Below is a small trained network, with its code and all its weights. Each question gives an input and a class and asks what happens when units are switched off, that is, made to give their printed mean instead of their output.

import numpy as np


def w(rows, s, z=0):
    codes = np.array(rows[::2]) - 128.0
    scale = np.full(codes.shape[1], s)
    scale[-1] = z or s
    return codes * scale


def norm(h):
    return h / np.sqrt((h * h).mean(-1, keepdims=True) + 1e-5)


def f(y):
    return np.maximum(y, 0)


def log_softmax(a):
    a = a - a.max(-1, keepdims=True)
    return a - np.log(np.exp(a).sum(-1, keepdims=True))


def net(x, mask):
    res = np.array(x, float).reshape(1, 7) / 4 @ E
    u = 0
    for l in range(4):
        y = f(norm(res) @ A[l][:, :-1].T + A[l][:, -1])
        res = res + np.where(mask[u : u + 10], y, B[l][:, -1]) @ B[l][:, :-1]
        u += 10
    return log_softmax(norm(res)[-1] @ U[:, :-1].T + U[:, -1])


A, B = {}, {}
E = w([
[169,168,59,30,40,191,108],'x0',
[126,128,145,136,115,137,130],'x1',
[130,138,105,115,148,114,117],'x2',
[123,210,166,158,22,8,173],'x3',
[210,115,239,51,153,118,158],'x4',
[205,98,131,183,94,100,7],'x5',
[86,61,125,89,105,92,121],'x6',
],0.0021)
A[0] = w([
[110,91,141,118,139,187,84,8],'0.n1',
[152,194,215,206,79,232,156,85],'0.n2',
[136,146,153,136,130,132,75,28],'0.n3',
[166,139,127,170,129,168,164,42],'0.n4',
[136,120,139,138,115,129,133,9],'0.n5',
[176,122,144,142,106,94,66,12],'0.n6',
[62,3,174,84,35,102,124,66],'0.n7',
[151,203,77,115,217,87,94,50],'0.n8',
[168,121,157,93,142,97,134,12],'0.n9',
[157,124,145,150,122,120,66,13],'0.n10',
],0.005,0.0018)
B[0] = w([
[203,119,76,199,165,174,173,199],'0.n1',
[141,129,52,55,192,35,90,218],'0.n2',
[141,75,115,147,96,100,121,144],'0.n3',
[113,142,117,83,162,100,109,149],'0.n4',
[121,108,140,106,137,143,100,128],'0.n5',
[170,21,66,122,103,96,132,184],'0.n6',
[189,228,47,128,216,97,95,249],'0.n7',
[144,146,90,110,182,99,116,173],'0.n8',
[200,106,145,99,150,147,152,165],'0.n9',
[123,3,92,111,93,69,139,169],'0.n10',
],0.005,0.002)
A[1] = w([
[79,163,153,53,41,153,48,46],'1.n1',
[87,133,240,146,54,177,85,43],'1.n2',
[118,98,221,116,27,162,77,51],'1.n3',
[81,130,226,127,113,163,64,59],'1.n4',
[95,122,215,145,77,165,113,8],'1.n5',
[98,140,253,97,105,185,70,70],'1.n6',
[109,116,193,182,48,190,85,59],'1.n7',
[58,137,172,145,66,164,131,85],'1.n8',
[60,172,220,112,96,187,63,35],'1.n9',
[95,137,170,128,114,152,100,73],'1.n10',
],0.0042,0.0017)
B[1] = w([
[212,124,147,147,165,239,94,253],'1.n1',
[126,181,149,31,193,128,2,128],'1.n2',
[93,79,121,105,128,99,93,140],'1.n3',
[135,123,173,81,169,68,126,129],'1.n4',
[168,179,108,197,204,72,40,128],'1.n5',
[162,128,77,38,128,89,16,138],'1.n6',
[67,94,107,78,124,117,64,134],'1.n7',
[151,128,34,114,216,47,150,155],'1.n8',
[110,127,83,104,65,53,78,128],'1.n9',
[123,67,95,138,124,102,128,128],'1.n10',
],0.0032,0.00041)
A[2] = w([
[30,182,146,64,148,157,253,30],'2.n1',
[150,199,33,104,202,52,121,10],'2.n2',
[36,152,46,234,53,162,108,87],'2.n3',
[200,140,240,86,95,134,181,78],'2.n4',
[101,126,153,131,130,109,121,74],'2.n5',
[143,127,114,72,13,187,91,61],'2.n6',
[192,79,150,90,118,123,154,122],'2.n7',
[115,150,154,142,43,17,136,52],'2.n8',
[66,75,234,221,181,65,108,35],'2.n9',
[132,211,179,125,25,63,158,45],'2.n10',
],0.0055,0.0012)
B[2] = w([
[177,86,110,169,72,111,68,188],'2.n1',
[93,117,95,101,150,74,146,255],'2.n2',
[109,127,245,98,162,99,110,188],'2.n3',
[84,143,214,128,137,111,109,161],'2.n4',
[148,140,145,126,143,126,135,131],'2.n5',
[141,171,132,148,103,114,205,164],'2.n6',
[43,150,155,160,129,119,115,176],'2.n7',
[135,105,112,149,182,192,111,168],'2.n8',
[154,197,104,77,54,161,162,164],'2.n9',
[142,103,96,140,166,205,121,164],'2.n10',
],0.011,0.0055)
A[3] = w([
[96,56,129,75,133,196,167,93],'3.n1',
[144,232,106,117,50,150,207,36],'3.n2',
[73,107,136,154,103,84,180,123],'3.n3',
[180,87,125,232,39,76,83,91],'3.n4',
[98,161,108,138,88,141,157,99],'3.n5',
[131,86,100,146,183,253,143,2],'3.n6',
[106,133,120,154,108,124,166,94],'3.n7',
[86,87,108,179,136,94,117,147],'3.n8',
[114,107,114,160,162,199,147,45],'3.n9',
[113,110,88,136,141,87,188,94],'3.n10',
],0.0063,0.00097)
B[3] = w([
[179,151,127,197,126,128,74,180],'3.n1',
[163,165,159,76,83,176,251,219],'3.n2',
[141,97,167,96,162,197,96,194],'3.n3',
[110,33,106,80,2,143,58,237],'3.n4',
[153,121,157,76,115,128,147,155],'3.n5',
[134,111,114,209,207,232,120,241],'3.n6',
[156,133,145,89,116,136,119,139],'3.n7',
[117,158,120,77,80,197,154,250],'3.n8',
[148,100,134,176,162,187,123,189],'3.n9',
[118,127,94,69,159,173,142,244],'3.n10',
],0.0076,0.0026)
U = w([
[158,113,107,236,189,213,102,144],'0',
[139,57,94,118,6,117,62,130],'1',
[118,128,126,79,140,133,138,238],'2',
[172,200,150,100,74,144,233,111],'3',
[79,151,242,127,163,68,87,105],'4',
[116,143,23,98,175,53,133,96],'5',
[109,115,106,114,136,129,138,159],'6',
[115,144,111,255,94,36,159,2],'7',
],0.0071,0.0045)

Each question gives the input, the list of numbers given to net, and the class t.
The units are the neurons (one row each of A and B). Each row of codes is followed by its name. A weight is (code - 128) times the scale printed after its matrix; where a second scale follows, it is the last column's (A, B and U).
mask holds one flag per neuron, layer by layer. A switched-off neuron (its flag False) gives its mean, the last column of its row in B, instead of its output. The means were averaged over made-up inputs and are rounded, as every weight is.
A unit's drop is (log p(t) with every unit on - log p(t) with that unit switched off) / (log p(t) with every unit on - log p(t) with every unit switched off).
The circuit of an input: a set's keep is (log p(t) with only the set's units on - log p(t) with every unit switched off) / (log p(t) with every unit on - log p(t) with every unit switched off). Starting from the 12 units with the biggest drops (on a tie, the unit counted first), units are removed one at a time, each time the one whose removal leaves the highest keep (on an exact tie, the one counted first), for as long as the keep stays at least 0.8.
circuit, biggest first: the units of the circuit, biggest drop first
unit that matters most: the unit with the biggest drop
k most important neurons: the k neurons with the biggest drops, biggest first
k most important neurons of layer l: the k neurons of layer l with the biggest drops, biggest first
input [4,3,-6,-6,8,-2,7], class 4: unit that matters most : 2.n4
input [3,8,5,7,-1,7,8], class 5: 2 most important neurons : [0.n7; 0.n6]
input [-4,-7,5,7,-8,-8,7], class 1: 2 most important neurons : [2.n1; 0.n2]
input [7,-5,6,-5,3,-4,3], class 3: 4 most important neurons : [2.n6; 2.n8; 2.n10; 3.n2]
input [7,5,-4,-3,6,-5,6], class 3: circuit, biggest first : [2.n6; 3.n2]
input [4,-6,-1,-1,6,5,3], class 4: 4 most important neurons : [2.n1; 2.n7; 2.n4; 0.n9]
input [5,7,3,3,1,-3,8], class 5: circuit, biggest first : [0.n7; 2.n2]
input [3,-2,1,3,6,-8,-7], class 1: 4 most important neurons : [2.n1; 0.n7; 2.n3; 3.n4]
input [6,5,3,1,4,5,6], class 3: 4 most important neurons : [2.n6; 2.n1; 0.n2; 2.n3]
input [1,2,5,-7,1,-1,7], class 0: circuit, biggest first : [0.n1; 3.n6]
input [8,1,-1,-7,-6,3,1], class 3: 2 most important neurons : [2.n6; 2.n8]
input [5,-7,-4,-7,6,-7,-1], class 0: circuit, biggest first : [3.n6; 3.n1]
input [-4,2,7,8,4,-3,-6], class 0: 3 most important neurons : [2.n10; 2.n8; 0.n7]
input [-8,3,-7,2,2,-8,0], class 1: circuit, biggest first : [2.n1]
input [-3,-4,-3,8,-3,8,7], class 0: 3 most important neurons of layer 2 : [2.n8; 2.n10; 2.n1]
input [-7,-6,-1,7,-1,4,4], class 0: 2 most important neurons : [2.n8; 2.n10]
input [-1,7,6,-1,6,-3,-8], class 5: circuit, biggest first : [0.n2; 2.n2]
input [-5,-8,5,-5,3,-8,-3], class 1: 2 most important neurons : [2.n1; 0.n7]
input [-8,6,6,8,-8,4,0], class 0: 4 most important neurons : [2.n8; 2.n10; 2.n2; 2.n6]
input [0,-1,-1,3,6,-1,7], class 5: circuit, biggest first : [0.n7]
input [-6,2,-4,-6,7,-5,-2], class 4: 2 most important neurons : [2.n4; 2.n10]
input [-8,-3,-4,2,0,6,5], class 3: 2 most important neurons : [2.n9; 2.n1]
input [-5,-6,0,6,-7,-4,-6], class 4: 2 most important neurons : [2.n3; 0.n7]
input [-2,-7,-4,-5,4,7,4], class 1: 2 most important neurons of layer 2 : [2.n8; 2.n10]
input [-7,-4,5,-4,8,6,5], class 4: 3 most important neurons of layer 0 : [0.n9; 0.n2; 0.n6]
input [4,3,3,-7,8,-1,8], class 4: 2 most important neurons of layer 0 : [0.n6; 0.n9]
input [-6,-1,1,1,0,6,3], class 1: circuit, biggest first : [3.n4]
